Below is a small trained network, with its code and all its weights. Each question gives an input and a target symbol and asks what happens when units are switched off, that is, made to give their printed mean instead of their output.

import numpy as np


def w(rows, s, z=0):
    codes = np.array(rows[::2]) - 128.0
    scale = np.full(codes.shape[1], s)
    scale[-1] = z or s
    return codes * scale


def f(y):
    return y / 2 * (1 + np.tanh(0.7978845608 * (y + 0.044715 * y**3)))


def softmax(a):
    e = np.exp(a - a.max(-1, keepdims=True))
    return e / e.sum(-1, keepdims=True)


def log_softmax(a):
    a = a - a.max(-1, keepdims=True)
    return a - np.log(np.exp(a).sum(-1, keepdims=True))


def net(x, mask):
    ids = ['αβγδεζηλμξπστφψω'.index(c) for c in x.split()]
    T = len(ids)
    res = E[ids] + P[:T]
    r = res
    for j in range(3):
        rows = slice(4 * j, 4 * j + 4)
        q, k, v = (r @ M[0][rows].T for M in (Q, K, V))
        z = softmax(np.where(np.tri(T) > 0, q @ k.T / 4**0.5, -1e9)) @ v
        o = O[0][rows]
        res = res + np.where(mask[j], z, o[:, -1]) @ o[:, :-1]
    y = f(res @ A[0][:, :-1].T + A[0][:, -1])
    res = res + np.where(mask[3:15], y, B[0][:, -1]) @ B[0][:, :-1]
    return log_softmax(res[-1] @ U[:, :-1].T + U[:, -1])


Q, K, V, O, A, B = {}, {}, {}, {}, {}, {}
E = w([
[129,115,104,199,102,151,190,252,159],'α',
[71,135,141,80,130,129,188,139,83],'β',
[119,135,108,123,9,119,153,81,65],'γ',
[162,145,175,173,199,128,198,89,126],'δ',
[188,169,137,166,144,111,97,103,179],'ε',
[193,112,152,231,129,150,159,187,49],'ζ',
[108,131,92,153,53,70,71,236,132],'η',
[100,203,66,190,123,77,109,126,152],'λ',
[142,213,141,167,121,213,225,62,124],'μ',
[122,183,129,185,115,142,92,109,67],'ξ',
[143,130,93,167,82,55,177,119,192],'π',
[116,212,173,94,117,93,193,163,120],'σ',
[153,184,191,51,78,139,167,151,157],'τ',
[162,54,85,62,124,179,125,180,38],'φ',
[167,176,202,194,51,149,56,102,138],'ψ',
[53,123,170,164,101,99,121,115,151],'ω',
],0.022)
P = w([
[122,129,69,179,57,172,140,254,126],'0',
[101,113,71,132,63,201,195,168,85],'1',
[161,112,137,165,99,129,175,200,84],'2',
[151,127,142,146,114,130,185,181,93],'3',
[131,135,132,129,100,137,187,154,101],'4',
[153,149,155,136,135,97,175,166,114],'5',
[134,158,151,125,119,90,163,177,156],'6',
[125,175,158,105,125,118,184,137,145],'7',
[131,179,159,98,128,82,154,150,178],'8',
[131,187,162,88,123,78,150,130,182],'9',
[114,192,162,63,107,96,152,98,186],'10',
[135,209,200,68,146,88,170,98,180],'11',
[114,222,187,73,134,79,168,99,206],'12',
],0.0084)
Q[0] = w([
[108,125,139,126,152,79,83,104,159],'head 0',
[122,159,175,116,128,129,131,134,86],'head 0',
[131,178,91,170,91,56,181,125,136],'head 0',
[131,120,171,119,171,155,153,141,136],'head 0',
[97,110,86,149,180,160,149,147,157],'head 1',
[127,102,152,96,121,148,75,108,133],'head 1',
[173,129,121,105,136,148,125,129,145],'head 1',
[173,125,137,134,72,132,144,124,142],'head 1',
[136,250,148,162,21,99,221,150,169],'head 2',
[142,46,83,103,106,166,67,78,132],'head 2',
[132,194,173,146,83,78,167,143,175],'head 2',
[161,173,111,182,115,90,193,129,172],'head 2',
],0.013)
K[0] = w([
[172,95,28,177,60,90,178,148,75],'head 0',
[42,148,165,223,101,117,81,91,170],'head 0',
[187,71,137,63,172,114,143,93,212],'head 0',
[128,169,159,222,174,138,183,103,72],'head 0',
[172,157,82,191,103,99,144,141,104],'head 1',
[118,156,93,239,81,140,135,148,128],'head 1',
[155,133,61,102,69,170,123,135,150],'head 1',
[129,162,209,84,166,81,52,106,52],'head 1',
[99,187,200,95,87,3,113,13,179],'head 2',
[160,89,57,96,173,186,103,230,49],'head 2',
[65,181,189,147,85,115,161,17,196],'head 2',
[91,233,239,83,150,106,109,113,208],'head 2',
],0.0074)
V[0] = w([
[100,165,184,167,133,97,138,130,129],'head 0',
[160,60,152,157,83,124,127,122,137],'head 0',
[133,172,90,98,173,122,131,142,90],'head 0',
[150,166,117,164,166,156,127,109,86],'head 0',
[115,129,125,159,102,103,188,157,173],'head 1',
[154,135,146,73,151,170,6,98,161],'head 1',
[178,91,106,78,135,128,138,123,108],'head 1',
[163,77,94,119,87,139,162,118,156],'head 1',
[181,154,139,139,138,254,70,181,75],'head 2',
[147,163,56,39,128,117,180,218,88],'head 2',
[181,139,35,97,147,119,179,138,185],'head 2',
[242,192,46,208,135,148,136,45,170],'head 2',
],0.0082)
O[0] = w([
[136,109,79,116,155,146,126,113,81,184],'head 0',
[82,67,120,76,106,131,110,82,224,164],'head 0',
[127,143,110,144,144,120,174,196,141,79],'head 0',
[128,125,47,129,92,131,115,171,139,105],'head 0',
[79,132,130,80,97,128,153,86,119,219],'head 1',
[139,180,158,160,73,83,141,132,149,2],'head 1',
[187,152,170,75,103,105,98,180,179,88],'head 1',
[160,140,76,152,83,144,196,83,53,148],'head 1',
[144,164,173,72,153,180,99,113,255,22],'head 2',
[86,159,215,107,208,86,161,183,119,103],'head 2',
[198,133,140,130,234,123,143,166,159,134],'head 2',
[146,155,38,201,171,132,108,202,174,175],'head 2',
],0.0073,0.0086)
A[0] = w([
[141,116,189,188,60,131,78,73,131,43],'neuron 0',
[130,57,147,139,144,36,135,116,166,94],'neuron 1',
[136,175,126,113,179,198,160,76,109,208],'neuron 2',
[139,111,155,171,163,205,1,135,50,147],'neuron 3',
[46,176,104,146,139,111,43,128,110,166],'neuron 4',
[235,135,135,16,127,158,111,80,122,205],'neuron 5',
[56,133,64,42,128,136,102,126,98,176],'neuron 6',
[219,95,107,133,69,69,214,151,130,254],'neuron 7',
[128,40,135,109,231,174,75,91,132,192],'neuron 8',
[72,121,148,145,82,130,105,182,79,178],'neuron 9',
[177,58,32,179,118,110,148,93,90,82],'neuron 10',
[165,83,192,158,89,119,147,128,87,186],'neuron 11',
],0.0084,0.003)
B[0] = w([
[107,131,169,106,115,226,203,146,134,178],'neuron 0',
[91,152,125,85,177,143,160,113,96,165],'neuron 1',
[153,143,98,147,122,79,37,154,61,176],'neuron 2',
[150,159,133,2,123,113,97,98,166,147],'neuron 3',
[143,176,206,148,130,101,92,147,93,149],'neuron 4',
[172,110,151,186,89,101,154,137,140,157],'neuron 5',
[170,147,223,149,154,101,134,170,172,169],'neuron 6',
[109,141,91,79,127,75,159,97,164,231],'neuron 7',
[159,34,131,161,115,149,143,89,167,136],'neuron 8',
[91,102,53,122,112,104,61,94,119,156],'neuron 9',
[142,94,136,170,172,142,107,82,162,251],'neuron 10',
[170,157,35,53,97,200,112,183,126,160],'neuron 11',
],0.0088,0.015)
U = w([
[75,73,85,147,73,155,196,227,128,4],'α',
[60,119,153,76,193,105,164,153,39,61],'β',
[116,59,142,95,40,94,128,57,78,185],'γ',
[134,81,90,158,172,76,119,104,94,146],'δ',
[166,137,152,170,78,114,107,97,217,222],'ε',
[136,130,68,85,148,165,96,172,134,179],'ζ',
[97,123,102,103,101,78,53,172,144,135],'η',
[73,175,209,203,157,95,130,120,173,90],'λ',
[150,181,111,193,97,150,177,142,66,39],'μ',
[109,152,145,44,194,128,51,94,126,93],'ξ',
[93,124,122,64,181,143,192,77,199,102],'π',
[119,208,159,62,135,97,179,156,96,224],'σ',
[210,151,131,127,64,51,181,190,139,163],'τ',
[139,97,176,120,167,170,185,160,148,109],'φ',
[119,151,155,121,129,197,167,124,166,99],'ψ',
[2,82,160,130,128,157,130,131,97,114],'ω',
],0.0077,0.0038)

Each question gives the input, a string of symbols that net reads in full, and the target symbol t.
The units are the heads (4 rows each of Q, K, V and O) and the neurons (one row each of A and B). Each row of codes is followed by its name. A weight is (code - 128) times the scale printed after its matrix; where a second scale follows, it is the last column's (O, A, B and U).
mask holds one flag per unit, heads first, then neurons. A switched-off unit (its flag False) gives its mean, the last column of its rows in O or B, instead of its output. The means were averaged over made-up inputs and are rounded, as every weight is.
A unit's drop is (log p(t) with every unit on - log p(t) with that unit switched off) / (log p(t) with every unit on - log p(t) with every unit switched off).
The circuit of an input: a set's keep is (log p(t) with only the set's units on - log p(t) with every unit switched off) / (log p(t) with every unit on - log p(t) with every unit switched off). Starting from the 12 units with the biggest drops (on a tie, the unit counted first), units are removed one at a time, each time the one whose removal leaves the highest keep (on an exact tie, the one counted first), for as long as the keep stays at least 0.8.
units of the circuit, in order: the units of the circuit, biggest drop first
unit that matters most: the unit with the biggest drop
k most important neurons: the k neurons with the biggest drops, biggest first
heads that matter: for each layer, one digit per head in row order, 1 if its drop is at least 0.15 and else 0, layers parted by /
input φ π φ π μ δ, target δ: heads that matter -> 001
input π τ π, target σ: heads that matter -> 001
input α μ ψ μ, target ε: units of the circuit, in order -> head 2
input ξ σ μ π ξ μ ω ξ μ ω ξ μ ξ, target ξ: heads that matter -> 110
input μ π μ τ ξ μ μ γ ζ, target ζ: heads that matter -> 000
input ω μ ω μ μ π π π μ ψ π ψ ζ, target ε: 2 most important neurons -> neuron 10; neuron 1
input ψ η π ε, target ε: units of the circuit, in order -> head 2; neuron 1
input π μ μ φ η ω η, target γ: heads that matter -> 001
input μ σ τ τ μ, target σ: units of the circuit, in order -> head 2; neuron 10
input π ω ε, target γ: heads that matter -> 001
input σ π π γ, target δ: units of the circuit, in order -> head 2; neuron 0
input π π α, target δ: heads that matter -> 011
input τ ξ π σ, target β: heads that matter -> 001
input μ π π π τ φ, target φ: 3 most important neurons -> neuron 8; neuron 7; neuron 6
input ξ ω β π, target π: unit that matters most -> neuron 2
input σ λ ω μ ω ψ λ, target λ: 3 most important neurons -> neuron 4; neuron 6; neuron 11
input μ π π τ π π π φ, target τ: 2 most important neurons -> neuron 5; neuron 2
input γ π μ ψ μ π τ π π μ, target δ: units of the circuit, in order -> head 2; neuron 2
input λ σ π μ π δ, target δ: heads that matter -> 000
input μ ψ ε τ π π, target π: heads that matter -> 000
input σ π π π π π λ ω π ω ω ω β, target γ: units of the circuit, in order -> head 2
input φ π ω π β α μ η τ δ π π ε, target δ: 2 most important neurons -> neuron 0; neuron 6
input μ σ π π μ λ π μ τ μ μ μ ω, target ω: heads that matter -> 011
